In the rows, 128 means zero.
Each row has a class, written as a number after it.
[147  57  89 108 126 100  92 182 134 183 144 112 154 157  91  68 133 119
 167  75 126 126 119 141 186 136 139 112 125 187 106 126 164 171  82 123
  89 149] -> 9
[101 117  68  64  93 177 133 153  88 197  90  97 144 161  98 114 160 155
 127 108 155 125 109 112 118 146 103 140 107 141 115  83 117 100 113 165
 124 161] -> 5
[143  88 160 103 161 103 130 150 128 165  91 117 144 146 149  97 150 104
 132 139 132 119 114 148 179 135 118 176 121 153 133 138 127 166 155 116
 111 180] -> 6
[ 77 155 133  94 141 153 151 141  79 131 169 145 113 117 168 131 154 179
 139 142 132 172  84 113  50 177 181 117  87 128 141 141 154 180  90 132
 140  81] -> 0
[159 134  69  94  98 145 157 154 153 198 104 126 155 138 117 122 136 147
  99  96 140 143 124 106 152 129 117 151 121 149 134  54 116  99  98 110
 151 148] -> 7
[145 119 119  95 140 168 146  79 166  80 103 144  97 106 173 122  96 130
  97 114 133 138 194 152 180 105 133 147 136 130 165 110  84  91 138 118
 115 116] -> 9
[ 94 153 153  98 175 130 100 107  81 174 136  97 118 123 176 131 160 176
 121 126 126 194 106  90  54 176 184 132  94 133 183 107 134 195 109 130
 179 121] -> 2
[107 135 142  71 140 165 163 119  92  94 187 168 143 102 172 148 130 188
 103 133 140 149 116 101  54 168 167 112  74 126 139 143 132 138 108 163
 128 136] -> 8
[133 123 111  90 139 100 145 146 120 157  94 123 137 165 141 148 145  77
 133 130 138 152 112 133 121 122  88 147 112 136  73  78 138 100  77  93
 125 151] -> 6
[190 120 156 156 130  76 109 136 140 155 111 153  97 146 100 119 148 111
 151 108 145 118 111 146 162 143 125 153 127 158 176 123 140 164 138 122
 123 134] -> 1
[127  94 140  59 156 127  83 146 112 128 120  66 151 141 146  75 154  93
 172 148 108 146 118 141 120 135 136  78 130 167  86 101 208 195 158 104
 134 117] -> 0
[154  72 113 121 143 126 116 185 198 160 162 174 154 152  63 101 118 158
 100 132 134 119 104 130 191 103  96 108 119 118 145 103  90 117  99 123
 163 133] -> 9
[128 103 178  53 186 130 136 149  69 107 160 132 130  96 175 132 156 142
 125 150 144 146 131 128  72 155 178 132  97 140 133 141 155 156 144 137
 152 140] -> 1
[132 105 123  36 115 103 107 203 126 176 119 101 155 160 131  97 158 115
 138 133 123 145 153 135 138 114 116 125 113 167 101  99 116 107 104 103
 158 142] -> 3
[140 167  86 140 138 152 119 100 155 108 151 118 142 117 141 124 104 128
 129 110 116 115 233 137 164 104 109 112 131 124 140  83  94 143 184  75
 151 131] -> 6
[ 68 159 124  64 121 158 122 134  86 169 169 131 127 123 168 149 158 186
 114 133 139 153 144 117  56 176 219 144  76 150 163 137 109 164 109 158
 127 114] -> 3
[162 113 141  76 169  82 107  74 138  95 115  77 162 108 176  79 146  97
 112 131  92 123 154 113 125 117 168  72 109 145 110  80 184 201 173  64
 152 143] -> 4
[142 116 114 145 112  62 146 148 136 187  96 130 152 147  75 110 138 146
 138 120 129 140  89 118 162 144 122 161 131 147 172 144 108 168 118  92
 132 142] -> 3
[199 116 122  83 165 160 100 169 180 121 144 160 115 125 176 133 114 131
 107 128 106 212 133 116 165  99 130 123 146 166 165 112 110  96 100 115
 124 113] -> 0
[162 145 135  90 181 130  98 124 152 108 123 108 127 107 137  93 105  94
 113  94  85 118 156 125 112 116 154  99 131 164 136 130 169 146 189  64
 113 160] -> 3
[137 104 126  98 180 151  86 165 192 198 131 126 126 126  96 105 119 156
  97 126 119 169 103 117 165  99 127 125 138 126 177 100 120 112 108 111
 149 120] -> 2
[125  70 143 122 159 126 112 159 137 165 119 111 126 138  92  86 133 136
 147 143 154 155 135 138 179 119 146 142 142 179 165 127 151 139  96 146
 124 132] -> 1
[145 107 112 105 142 122  95 143 172 205 114 115 145 160  90  71 133 139
 149  95 147 159 116 117 164 143 135 139 120 183 127  88 150 138  56 120
 119 169] -> 7
[168 113 156  96 121  52 115 158 122 185 127 136 130 148  64  77 145 102
 178 124 153 134  88 152 174 136 131 137 126 137 127 158 147 121  87 112
 111 141] -> 1
[134 109  87  93 142 137 119 196 169 162 163 166 142 161 132 130 136 137
  98 154 119 155 128 130 154 120  93 125 104 144 134  91 112  82  93 160
 136 118] -> 3
[ 95 157 173  18 188 185 110 106  84 118 157 124  90  99 198 127 168 167
 102 150 139 179 137 115  74 168 170 135  99 140 151 152 150 170 134 157
 146 124] -> 2
[139 116  99  58 116 138  91 184 132 209 117 131 150 131  97  93 147 114
 135 104 141 136 113 138 133 126 130 143 126 153 106 100 115  72 111 123
 117 157] -> 1
[146  64 142  97 119 156 126 189 151 183 129 123 165 163 120  76 142 142
 147 126 141 152  91 122 186 141 119 143 117 189 135 133 170 181 120 153
  99 155] -> 8
[152 155 136 100 149 108  72 152 135 148 123  89 116 133 145  70 128 106
 146  92  93  93 125 125 119 116 162 100 141 146 106 141 179 115 171  51
 122 145] -> 3
[122 169  84  76 127 134 104 192 154 193 126 120 131 154 112  93 140 116
 130  94 121 140  84 115 152 102 127 130 122 152  88 111 117  72  90  95
  90 161] -> 7
[139 104 100 112 120 139 114 158 180 153 132 153 135 151 140 109 136 136
 125 132 132 172 108 133 169  93 132 122 131 138 119  90 104 117  95 106
 152 107] -> 9
[134 135 176  39 173 117 127 116 103 122 164 118 128  96 225 155 130 169
 126 125 130 197 121  86  64 176 210 145 111 163 171 137 143 191  99 106
 127 113] -> 7
[137 100  90  64 131 123 104 169 120 168 111 101 160 175 135 118 149 102
 151 106 133 142 139 131 138 117  81 116 118 163  87  69 121  89  96 116
 134 164] -> 6
[165  68 134 130 145  93  87 166 153 208 112 110 127 140 123  82 124 142
 128 101 133 154  88 114 190 122 149 126 151 174 206 123 134 160 105 144
 122 152] -> 4
[106 115 166  24 197 138 103 107  94 144 138 102 122  96 214 140 148 152
 145 139 136 199 118 109  35 176 215 123 118 141 154 151 145 144  95 144
 145  85] -> 4
[111 152  94  68 117 113  59 178 160 201 126 104 118 172  71 109 161  88
 133 133 133 133 107 157 159 109 102 110 115 146  63  67 123 115  78 120
 123 160] -> 7
[119 139  76 102  97 113  91 177 131 194 126 137 108 149  81 111 166 112
 132 103 132 146 117 137 140 116 106 112 126 184 112  93 148 125  82 158
 118 135] -> 2
[158 164 182  60 134 106 109  91 133  84 121 112 139 137 154  91 126  76
 115 121 106 115 120 106 106 119 168  94 113 149  96 138 151 151 166  68
 117 157] -> 9
[131 100 117  39  97 156 118 149 120 169 127 113 168 150 159 116 150 142
 117 124 140 162 114 119 111 155 105 112  89 136 117  62 119 121 102 143
 151 145] -> 4
[124 147 111 123  82 117 126 190 138 158 116 148 137 171 144 125 174 137
 140 119 132 138 100 107 114 110 117 140 104 159  78 105 104  99  88 111
 136 135] -> 8
[139  83  94  95 147 157 113 203 170 177 147 143 153 136 133 137 133 135
 109 163 117 190  89 134 157  96 104 121 154 137 105  96 127 103  82 103
 159 123] -> 6
[115 133 137  56 195 155  73 114 133 136 143  53 163 146 147  79 158 129
 119 134 103 140 155  93 126 137 152  84 101 141 113 108 155 191 145  98
 152 135] -> 4
[172  79 145 123 148 136  99 198 131 169 115 112 138 142 146 123 116 123
 130 106 128 144 114 127 134 122 131 155 128 140 122  90 141  53 109  96
 122 161] -> 1
[129 154  76 139 138 187 119 109 160 108 159 110 130 101 146 106 100 152
 106 115 118 114 247 133 185 111 120 114 126 108 137  97 100 107 162 108
 136 119] -> 4
[167  79 139 137 180  77  65 167 165 164 105 116 120 130  77 103 140 130
 118 106 102 128 143 139 193 126 111 148 133 189 184 133 111 160 138 131
 105 172] -> 2
[178 128 140 150 113 100  92 143 166 177 117 128 133 180  94  82 126 135
 155 102 131 134 114  97 176 138 117 128 151 207 169 135 145 132  92 103
 116 154] -> 6
[141 144 115 113 147 137 137 103 129 100 124 114 155 118 152  72 122 105
 102  99 104  91 173  99 120 120 156 100 123 160 121 117 146 151 181 110
 146 145] -> 9
[148 129 172 107 206  93  54  89 128 108 118  63 125 120 164 116 134 110
 117 107  84 117 153 108  98 118 172 102 116 128 118 115 166 156 158  75
 128 148] -> 2
[153 167 138  74 163 136 124  49 147  99 105  78 135 107 160  88  93  90
  94 101 102 105 192 102 131 120 193 115 122 135 122 104 157 134 169  41
 111 137] -> 9
[195 101 136  72 178 141  55 169 184 204 110 115 117 142  78  73 130 131
 147 107 133 132 134 136 189 150 143 139 137 193 178 117 147 131 147 106
 100 155] -> 0
[177 157 147  56 164 116  83  83 151 108 108  88 121 120 162  65 132 104
 116 116  87 132 172 114 123 121 178  95 100 162 126  82 163 148 154  55
 126 155] -> 5
[118 137 109  81 111 106  71 180 130 160 122 115 115 163 159 103 143  90
 136 116 113 168  97 129 125 123 139 115 113 184  84  75 133 119  87  89
 106 154] -> 9
[141  99 140 100 119 143 127 199 146 173 151 133 168 151 135 115 116 141
 120 133 117 180  89 118 153 115 118 132 108 130 177 102  91 103 108 129
 135 116] -> 1
[157 107 173  74 162 140 150 167 197 140 130 143 186 159  99  94  99 123
 102 163 117 156  90 113 160 103  91 112  88 115 158 110  94  77 129 125
 142 148] -> 8
[145 121 109 116 158 108 119 186 173 169 150 133 153 168  82 131 143  98
 119 156 122 178  91 113 143 110 104 106 125 159  94  89 156 143  60 136
 154 128] -> 7
[143 154 117 102 189  96  95 118 130 137 117  83 117 106 138  85 152 130
 133 120  84 157 104 121 142 113 150 101 135 121 130 123 168 159 156  41
 150 118] -> 2
[134 101  85  88 117 161 144 217 130 157 114 134 135 143 141 116 142 129
 130 101 127 198  70 123 135  93 112 118 120 176  89  87 152 103  77  97
 119 165] -> 8
[140 137 128  96 104 132 113 166 128 150 113 112 126 170 155 119 146 130
 146 106 116 156 129 123 127 122 116 125 124 170 121 110 110  90  75  88
 141 132] -> 6
[109 153  68 120 102 197 112  97 161 125 172 133 133 123  98  99 100 136
 113 111 149 109 230 134 180 109 131 108 137 130 103 104 116 137 134 132
 126 124] -> 9
[170 113 103 133 163 160 120  96 168  83 130 130 124 105 134 147  97 139
 119 104 128 134 209 143 179  89 112 125 156 132 140 106 107 125 157  69
 130 153] -> 6
[152 105 136  97 130 137 143 128 170 153 129 142 202 145 166 108 139 133
  83 180 126 178 105  98 141 106 136 121  98 102 113  85 102  95 114 139
 173 142] -> 4
[135  69 131 111 162  93  97 144 116 182 117 105 139 159 110 108 120 137
 143 113 163 153  88 110 184 151 134 158 127 159 156 118 129 178 111 121
  93 191] -> 9
[174 132 105 107 120 152 127 160 184 139 137 162 141 156 132 113 111 123
 104 140 107 158 107 117 156  93  88 115 114 104 117  91 103  39  98 130
 130 122] -> 5
[134 131  75  81  83 165 122 182 142 162 118 148 125 125 161  83 139 131
 131 109 117 154 120 131 148 107 118 139 133 162  99 107 124  87 120 122
  99 135] -> 5
[105 159  58  90 121 120 102 182 142 190 147 116 103 147  94  95 150 140
 149 106 134 165 123 137 148 126 135 108 113 174  94  72 152 112  32  93
 124 131] -> 7
[130 183  94 109 143 146 105 113 135 117 129  79 140 121 132  83 140 104
 134 110  75 128 166 125 141 116 163  97 117 137  93 118 157 182 165  45
 110 110] -> 0
[135 104  94  14 161 157  81 146 152 177 123 120 124 127 114 112 145 138
 125 113 134 153 129 153 142 143 115 126 121 157 101  79 138 119  84  70
 120 160] -> 6
[124  83 122  85 189 135 126 166 182 159 150 151 154 116 106 111 127 162
  97 186 135 185  82 127 157 115 113 130 138 115 121 110 118 108  67 132
 171 133] -> 7
[176  75 144 108 126  97  95 153 122 152 111 108 159 161 130 101 130 114
 173 113 134 148 117 123 162 141 113 133 137 163 131 133 138 142 120 139
 102 150] -> 0
[208  88 159 144 112  63  76 127 158 175  95 132 124 159 124 125 123 152
 122  80 128 136  96 101 177 121 135 150 139 163 202 126 103  85  98 140
  97 168] -> 2
[123 122 121 136 181 111 104 101 118 119 100  57 146 118 162  92 140 102
 140 122  91 171 134 121  95 123 157  75 120 144 125  72 173 202 153  72
 183 131] -> 4
[117 143  76  69 111 119 133 185 109 181 126 141 118 166 112 132 168 106
 163 107 165 182  86 130 136 110 133 132 117 157  81 107 119 131  85 104
 122 136] -> 9
[156 114  95  98 134 170 147 190 166 184 130 145 157 154  92 103 132 135
 117 141 125 183  61 128 157 105 121 105 111 137 133 105 133  64  93 146
 142 140] -> 8
[ 88 147 160  52 147 204  83 136  86 143 167 113  89  99 183 121 149 200
 121 127 137 177 122 119  79 173 177 127 114 148 166 147 149 158 133 142
 137 128] -> 2
[139 122  94 144 142 122 119 115 178 222 109 123 175 165  60 106 137 141
 129 122 141 135  96  88 162 153  99 144 127 134 173 103 116 185 120 149
 147 115] -> 8
[152  81 146 142 135 133 145 217 169 148 151 149 172 147 156 137 102 142
 117 156 119 179  83 101 140  98 101 128 127 126 136 101 119  97 112 121
 154 125] -> 8
